Here is a tiny trained network, its code and every weight. The questions are about switching its units off for an input and a class, where a switched-off unit gives its printed mean instead of its output.

import numpy as np


def w(rows, s, z=0):
    codes = np.array(rows[::2]) - 128.0
    scale = np.full(codes.shape[1], s)
    scale[-1] = z or s
    return codes * scale


def norm(h):
    return h / np.sqrt((h * h).mean(-1, keepdims=True) + 1e-5)


def f(y):
    return np.maximum(y, 0)


def log_softmax(a):
    a = a - a.max(-1, keepdims=True)
    return a - np.log(np.exp(a).sum(-1, keepdims=True))


def net(x, mask):
    res = np.array(x, float).reshape(1, 3) / 4 @ E
    u = 0
    for l in range(2):
        y = f(norm(res) @ A[l][:, :-1].T + A[l][:, -1])
        res = res + np.where(mask[u : u + 11], y, B[l][:, -1]) @ B[l][:, :-1]
        u += 11
    return log_softmax(norm(res)[-1] @ U[:, :-1].T + U[:, -1])


A, B = {}, {}
E = w([
[62,151,73,73,120,168],'x0',
[169,254,134,131,150,112],'x1',
[175,130,227,21,105,118],'x2',
],0.0078)
A[0] = w([
[102,182,34,89,111,145,119],'0.n0',
[65,52,177,186,100,112,153],'0.n1',
[131,97,160,44,180,244,89],'0.n2',
[146,21,178,95,160,142,77],'0.n3',
[77,133,38,3,121,225,2],'0.n4',
[107,109,19,198,153,206,163],'0.n5',
[121,205,22,186,106,100,104],'0.n6',
[101,221,101,56,129,235,106],'0.n7',
[32,151,80,161,223,136,42],'0.n8',
[202,164,144,60,137,84,126],'0.n9',
[241,151,115,27,95,40,161],'0.n10',
],0.0054,0.0041)
B[0] = w([
[70,145,180,107,170,4,180],'0.n0',
[126,209,150,161,151,193,217],'0.n1',
[144,159,84,165,48,126,171],'0.n2',
[94,214,93,128,234,157,192],'0.n3',
[50,124,134,112,53,21,171],'0.n4',
[169,126,168,90,50,128,253],'0.n5',
[152,121,81,184,32,207,207],'0.n6',
[67,147,150,87,156,64,185],'0.n7',
[134,125,49,162,82,123,174],'0.n8',
[133,130,112,162,29,172,200],'0.n9',
[130,123,42,187,91,166,232],'0.n10',
],0.0046,0.0049)
A[1] = w([
[65,8,129,108,148,149,123],'1.n0',
[129,114,203,137,40,79,251],'1.n1',
[172,106,132,148,190,76,41],'1.n2',
[128,129,95,142,109,213,158],'1.n3',
[194,82,149,184,134,84,78],'1.n4',
[176,145,167,168,131,82,57],'1.n5',
[111,139,126,184,147,147,15],'1.n6',
[76,127,95,105,79,112,227],'1.n7',
[97,99,62,168,163,107,103],'1.n8',
[132,207,121,143,117,96,249],'1.n9',
[166,116,164,29,105,135,91],'1.n10',
],0.011,0.0019)
B[1] = w([
[106,242,220,166,187,167,243],'1.n0',
[128,90,38,121,191,156,249],'1.n1',
[98,104,111,68,118,48,154],'1.n2',
[210,99,132,75,180,110,221],'1.n3',
[61,163,101,36,102,70,221],'1.n4',
[29,115,156,113,107,90,200],'1.n5',
[203,67,104,99,111,102,177],'1.n6',
[182,70,147,120,148,60,242],'1.n7',
[132,190,125,109,33,159,201],'1.n8',
[100,83,207,137,178,199,255],'1.n9',
[163,146,58,254,28,126,207],'1.n10',
],0.0077,0.0061)
U = w([
[193,136,50,171,41,139,134],'0',
[26,152,122,58,111,18,216],'1',
[111,202,213,159,206,189,181],'2',
[171,47,96,56,254,101,2],'3',
],0.017,0.0017)

Each question gives the input, the list of numbers given to net, and the class t.
The units are the neurons (one row each of A and B). Each row of codes is followed by its name. A weight is (code - 128) times the scale printed after its matrix; where a second scale follows, it is the last column's (A, B and U).
mask holds one flag per neuron, layer by layer. A switched-off neuron (its flag False) gives its mean, the last column of its row in B, instead of its output. The means were averaged over made-up inputs and are rounded, as every weight is.
A unit's drop is (log p(t) with every unit on - log p(t) with that unit switched off) / (log p(t) with every unit on - log p(t) with every unit switched off).
The circuit of an input: a set's keep is (log p(t) with only the set's units on - log p(t) with every unit switched off) / (log p(t) with every unit on - log p(t) with every unit switched off). Starting from the 12 units with the biggest drops (on a tie, the unit counted first), units are removed one at a time, each time the one whose removal leaves the highest keep (on an exact tie, the one counted first), for as long as the keep stays at least 0.8.
circuit, biggest first: the units of the circuit, biggest drop first
unit that matters most: the unit with the biggest drop
top k neurons: the k neurons with the biggest drops, biggest first
top k neurons in layer l: the k neurons of layer l with the biggest drops, biggest first
input [-1,0,1], class 3: unit that matters most => 1.n3
input [-8,8,4], class 1: top 4 neurons in layer 1 => 1.n5; 1.n4; 1.n0; 1.n2
input [-3,3,0], class 3: top 3 neurons in layer 1 => 1.n0; 1.n9; 1.n8
input [-8,-8,1], class 1: top 2 neurons in layer 1 => 1.n4; 1.n2
input [4,-5,4], class 2: top 3 neurons in layer 0 => 0.n5; 0.n3; 0.n9
input [2,3,2], class 3: top 2 neurons in layer 0 => 0.n1; 0.n3
input [5,-5,5], class 0: top 4 neurons in layer 1 => 1.n10; 1.n4; 1.n9; 1.n5
input [-6,-4,5], class 1: top 4 neurons => 1.n4; 0.n5; 1.n5; 0.n6
input [-6,-6,2], class 1: top 3 neurons in layer 1 => 1.n4; 1.n2; 1.n9
input [-7,4,8], class 0: top 2 neurons => 1.n10; 0.n9
input [3,4,4], class 0: top 4 neurons => 1.n10; 1.n0; 0.n3; 0.n1
input [5,-6,0], class 2: top 3 neurons => 1.n0; 1.n4; 1.n5
input [-1,3,2], class 3: circuit, biggest first => 0.n1; 1.n1
input [3,1,4], class 0: top 2 neurons => 1.n10; 1.n3
input [3,0,1], class 3: top 2 neurons in layer 0 => 0.n2; 0.n3
input [-7,5,6], class 1: top 4 neurons => 1.n5; 1.n4; 0.n5; 0.n6
input [-8,7,7], class 1: top 4 neurons => 1.n5; 1.n4; 1.n0; 0.n5
input [-3,1,-3], class 3: top 4 neurons => 1.n10; 0.n6; 1.n3; 0.n10
input [-5,-8,-7], class 2: top 2 neurons => 1.n0; 1.n10
input [-1,0,3], class 3: unit that matters most => 0.n10
